Below is a small trained network, with its code and all its weights. Each question gives an input and a class and asks what happens when units are switched off, that is, made to give their printed mean instead of their output.

import numpy as np


def w(rows, s, z=0):
    codes = np.array(rows[::2]) - 128.0
    scale = np.full(codes.shape[1], s)
    scale[-1] = z or s
    return codes * scale


def norm(h):
    return h / np.sqrt((h * h).mean(-1, keepdims=True) + 1e-5)


def f(y):
    return np.maximum(y, 0)


def log_softmax(a):
    a = a - a.max(-1, keepdims=True)
    return a - np.log(np.exp(a).sum(-1, keepdims=True))


def net(x, mask):
    res = np.array(x, float).reshape(1, 2) / 4 @ E
    u = 0
    for l in range(3):
        y = f(norm(res) @ A[l][:, :-1].T + A[l][:, -1])
        res = res + np.where(mask[u : u + 4], y, B[l][:, -1]) @ B[l][:, :-1]
        u += 4
    return log_softmax(norm(res)[-1] @ U[:, :-1].T + U[:, -1])


A, B = {}, {}
E = w([
[127,187,131,35,67,82,43,223],'x0',
[222,121,84,114,10,150,238,133],'x1',
],0.012)
A[0] = w([
[86,132,133,74,110,80,47,175,229],'L0N1',
[107,56,122,112,2,80,196,124,1],'L0N2',
[171,197,144,165,172,138,192,138,253],'L0N3',
[146,140,98,180,238,138,139,64,71],'L0N4',
],0.0061,0.0026)
B[0] = w([
[119,58,193,193,107,165,232,98,255],'L0N1',
[162,254,176,185,186,200,193,130,200],'L0N2',
[159,146,165,204,153,163,173,129,197],'L0N3',
[122,135,192,182,101,149,219,143,214],'L0N4',
],0.0079,0.0062)
A[1] = w([
[117,143,88,88,104,77,65,153,58],'L1N1',
[75,158,114,122,232,90,3,116,164],'L1N2',
[114,171,164,69,64,79,46,216,106],'L1N3',
[108,174,195,177,142,138,160,147,252],'L1N4',
],0.019,0.0014)
B[1] = w([
[135,58,195,106,40,105,180,77,142],'L1N1',
[224,247,59,131,202,186,76,177,185],'L1N2',
[41,58,92,135,134,135,254,75,201],'L1N3',
[86,95,133,53,117,100,41,164,250],'L1N4',
],0.012,0.02)
A[2] = w([
[125,143,184,193,212,156,79,118,250],'L2N1',
[250,206,80,142,15,114,195,125,96],'L2N2',
[121,94,100,73,157,127,75,109,178],'L2N3',
[58,59,153,230,200,110,178,37,156],'L2N4',
],0.021,0.0018)
B[2] = w([
[128,141,55,100,138,136,173,137,198],'L2N1',
[166,200,77,122,199,157,53,181,221],'L2N2',
[177,149,175,172,89,143,133,123,201],'L2N3',
[43,78,135,95,68,111,253,68,248],'L2N4',
],0.018)
U = w([
[157,231,55,106,179,180,120,196,183],'0',
[55,117,119,108,95,139,249,99,205],'1',
[140,143,225,140,61,132,85,168,195],'2',
[146,94,115,149,179,87,93,61,3],'3',
[89,118,131,181,174,67,92,101,34],'4',
[121,132,106,173,154,37,107,112,15],'5',
],0.014,0.0047)

Each question gives the input, the list of numbers given to net, and the class t.
The units are the neurons (one row each of A and B). Each row of codes is followed by its name. A weight is (code - 128) times the scale printed after its matrix; where a second scale follows, it is the last column's (A, B and U).
mask holds one flag per neuron, layer by layer. A switched-off neuron (its flag False) gives its mean, the last column of its row in B, instead of its output. The means were averaged over made-up inputs and are rounded, as every weight is.
A unit's drop is (log p(t) with every unit on - log p(t) with that unit switched off) / (log p(t) with every unit on - log p(t) with every unit switched off).
The circuit of an input: a set's keep is (log p(t) with only the set's units on - log p(t) with every unit switched off) / (log p(t) with every unit on - log p(t) with every unit switched off). Starting from all 12 units, units are removed one at a time, each time the one whose removal leaves the highest keep (on an exact tie, the one counted first), for as long as the keep stays at least 0.8.
units of the circuit, in order: the units of the circuit, biggest drop first
most important unit: the unit with the biggest drop
top k neurons: the k neurons with the biggest drops, biggest first
k most important neurons of layer l: the k neurons of layer l with the biggest drops, biggest first
drop of u: that unit's drop, to one decimal
input [-6,-7], class 0: top 2 neurons : L1N2, L0N1
input [-3,-2], class 2: top 3 neurons : L1N4, L1N3, L0N1
input [-1,0], class 2: top 2 neurons : L1N3, L2N4
input [6,6], class 0: top 3 neurons : L0N2, L2N2, L2N4
input [-3,5], class 0: most important unit : L1N3
input [1,3], class 2: units of the circuit, in order : L1N2, L2N4, L2N2, L1N3
input [-3,1], class 2: top 2 neurons : L1N4, L1N3
input [1,-2], class 2: top 2 neurons : L0N1, L1N3
input [-3,-1], class 2: top 2 neurons : L1N4, L1N3
input [-1,2], class 2: top 4 neurons : L1N3, L1N2, L2N4, L2N2
input [3,-3], class 2: top 2 neurons : L0N1, L2N4
input [0,-1], class 2: top 2 neurons : L1N3, L2N4
input [-2,-3], class 2: 2 most important neurons of layer 1 : L1N4, L1N3
input [-3,-4], class 0: most important unit : L0N1
input [-6,-6], class 0: 2 most important neurons of layer 1 : L1N3, L1N2
input [-1,-3], class 2: 2 most important neurons of layer 1 : L1N4, L1N3
input [5,6], class 0: drop of L0N2 : 0.5
input [3,-7], class 0: drop of L1N2 : 5.2
input [3,1], class 2: drop of L2N4 : 0.3
input [6,7], class 0: most important unit : L0N2
